Here is a tiny trained network, its code and every weight. The questions are about switching its units off for an input and a class, where a switched-off unit gives its printed mean instead of its output.

import numpy as np


def w(rows, s, z=0):
    codes = np.array(rows[::2]) - 128.0
    scale = np.full(codes.shape[1], s)
    scale[-1] = z or s
    return codes * scale


def norm(h):
    return h / np.sqrt((h * h).mean(-1, keepdims=True) + 1e-5)


def f(y):
    return y / 2 * (1 + np.tanh(0.7978845608 * (y + 0.044715 * y**3)))


def log_softmax(a):
    a = a - a.max(-1, keepdims=True)
    return a - np.log(np.exp(a).sum(-1, keepdims=True))


def net(x, mask):
    res = np.array(x, float).reshape(1, 2) / 4 @ E
    u = 0
    for l in range(2):
        y = f(norm(res) @ A[l][:, :-1].T + A[l][:, -1])
        res = res + np.where(mask[u : u + 11], y, B[l][:, -1]) @ B[l][:, :-1]
        u += 11
    return log_softmax(norm(res)[-1] @ U[:, :-1].T + U[:, -1])


A, B = {}, {}
E = w([
[50,6,98],'x0',
[250,2,199],'x1',
],0.0039)
A[0] = w([
[170,153,29,97],'0.n0',
[42,54,201,90],'0.n1',
[50,29,154,129],'0.n2',
[111,19,205,6],'0.n3',
[95,165,109,148],'0.n4',
[132,126,184,99],'0.n5',
[51,50,169,129],'0.n6',
[227,48,174,164],'0.n7',
[97,107,124,166],'0.n8',
[163,185,79,158],'0.n9',
[125,145,255,150],'0.n10',
],0.0076,0.0019)
B[0] = w([
[140,93,95,132],'0.n0',
[102,76,63,163],'0.n1',
[159,90,25,193],'0.n2',
[109,129,165,186],'0.n3',
[198,2,118,153],'0.n4',
[89,171,172,131],'0.n5',
[127,112,45,173],'0.n6',
[117,118,160,255],'0.n7',
[145,136,80,140],'0.n8',
[122,36,38,165],'0.n9',
[43,78,114,158],'0.n10',
],0.0053,0.0046)
A[1] = w([
[117,81,94,254],'1.n0',
[188,52,148,85],'1.n1',
[177,73,66,125],'1.n2',
[3,162,89,66],'1.n3',
[39,197,145,232],'1.n4',
[204,174,131,66],'1.n5',
[115,142,191,165],'1.n6',
[111,152,153,96],'1.n7',
[153,156,142,49],'1.n8',
[181,182,139,67],'1.n9',
[140,154,123,71],'1.n10',
],0.014,0.0022)
B[1] = w([
[151,234,107,251],'1.n0',
[14,133,129,241],'1.n1',
[187,136,155,253],'1.n2',
[47,34,211,223],'1.n3',
[214,137,155,179],'1.n4',
[147,53,9,180],'1.n5',
[157,199,49,165],'1.n6',
[182,78,96,121],'1.n7',
[112,2,116,131],'1.n8',
[7,115,75,173],'1.n9',
[121,103,146,126],'1.n10',
],0.0059,0.0051)
U = w([
[83,83,44,224],'0',
[37,79,250,225],'1',
[190,229,134,229],'2',
[159,156,217,2],'3',
[140,146,218,19],'4',
[153,144,187,2],'5',
[152,132,197,19],'6',
],0.015,0.0064)

Each question gives the input, the list of numbers given to net, and the class t.
The units are the neurons (one row each of A and B). Each row of codes is followed by its name. A weight is (code - 128) times the scale printed after its matrix; where a second scale follows, it is the last column's (A, B and U).
mask holds one flag per neuron, layer by layer. A switched-off neuron (its flag False) gives its mean, the last column of its row in B, instead of its output. The means were averaged over made-up inputs and are rounded, as every weight is.
A unit's drop is (log p(t) with every unit on - log p(t) with that unit switched off) / (log p(t) with every unit on - log p(t) with every unit switched off).
The circuit of an input: a set's keep is (log p(t) with only the set's units on - log p(t) with every unit switched off) / (log p(t) with every unit on - log p(t) with every unit switched off). Starting from the 12 units with the biggest drops (on a tie, the unit counted first), units are removed one at a time, each time the one whose removal leaves the highest keep (on an exact tie, the one counted first), for as long as the keep stays at least 0.8.
circuit, biggest first: the units of the circuit, biggest drop first
most important unit: the unit with the biggest drop
top k neurons: the k neurons with the biggest drops, biggest first
k most important neurons of layer l: the k neurons of layer l with the biggest drops, biggest first
drop when u is switched off: that unit's drop, to one decimal
input [5,-7], class 1: circuit, biggest first : [1.n3]
input [-4,-5], class 1: top 2 neurons : [1.n3; 0.n2]
input [0,3], class 2: circuit, biggest first : [1.n3; 0.n9]
input [-1,-2], class 2: 2 most important neurons of layer 0 : [0.n4; 0.n9]
input [2,2], class 2: top 2 neurons : [1.n0; 0.n2]
input [4,-5], class 1: top 4 neurons : [1.n3; 1.n5; 1.n6; 0.n9]
input [-1,-3], class 2: top 3 neurons : [0.n4; 0.n9; 0.n10]
input [2,0], class 2: 2 most important neurons of layer 0 : [0.n10; 0.n9]
input [-2,-3], class 2: top 4 neurons : [0.n4; 0.n9; 0.n10; 0.n3]
input [1,3], class 2: top 4 neurons : [1.n3; 1.n0; 0.n4; 1.n8]
input [-8,8], class 0: top 2 neurons : [1.n5; 1.n6]
input [1,2], class 2: top 3 neurons : [1.n0; 1.n3; 0.n2]
input [-2,5], class 1: top 2 neurons : [1.n0; 1.n1]
input [-8,-5], class 0: top 2 neurons : [1.n9; 1.n0]
input [-3,8], class 1: most important unit : 1.n1
input [3,-2], class 2: 2 most important neurons of layer 1 : [1.n0; 1.n2]
input [2,1], class 2: 2 most important neurons of layer 1 : [1.n0; 1.n2]
input [6,-8], class 1: top 2 neurons : [1.n3; 1.n5]
input [2,-4], class 1: drop when 1.n3 is switched off : 2.9
input [0,-2], class 2: drop when 0.n4 is switched off : 1.2
input [-5,5], class 0: circuit, biggest first : [1.n5]
input [1,-5], class 1: drop when 1.n3 is switched off : 2.5
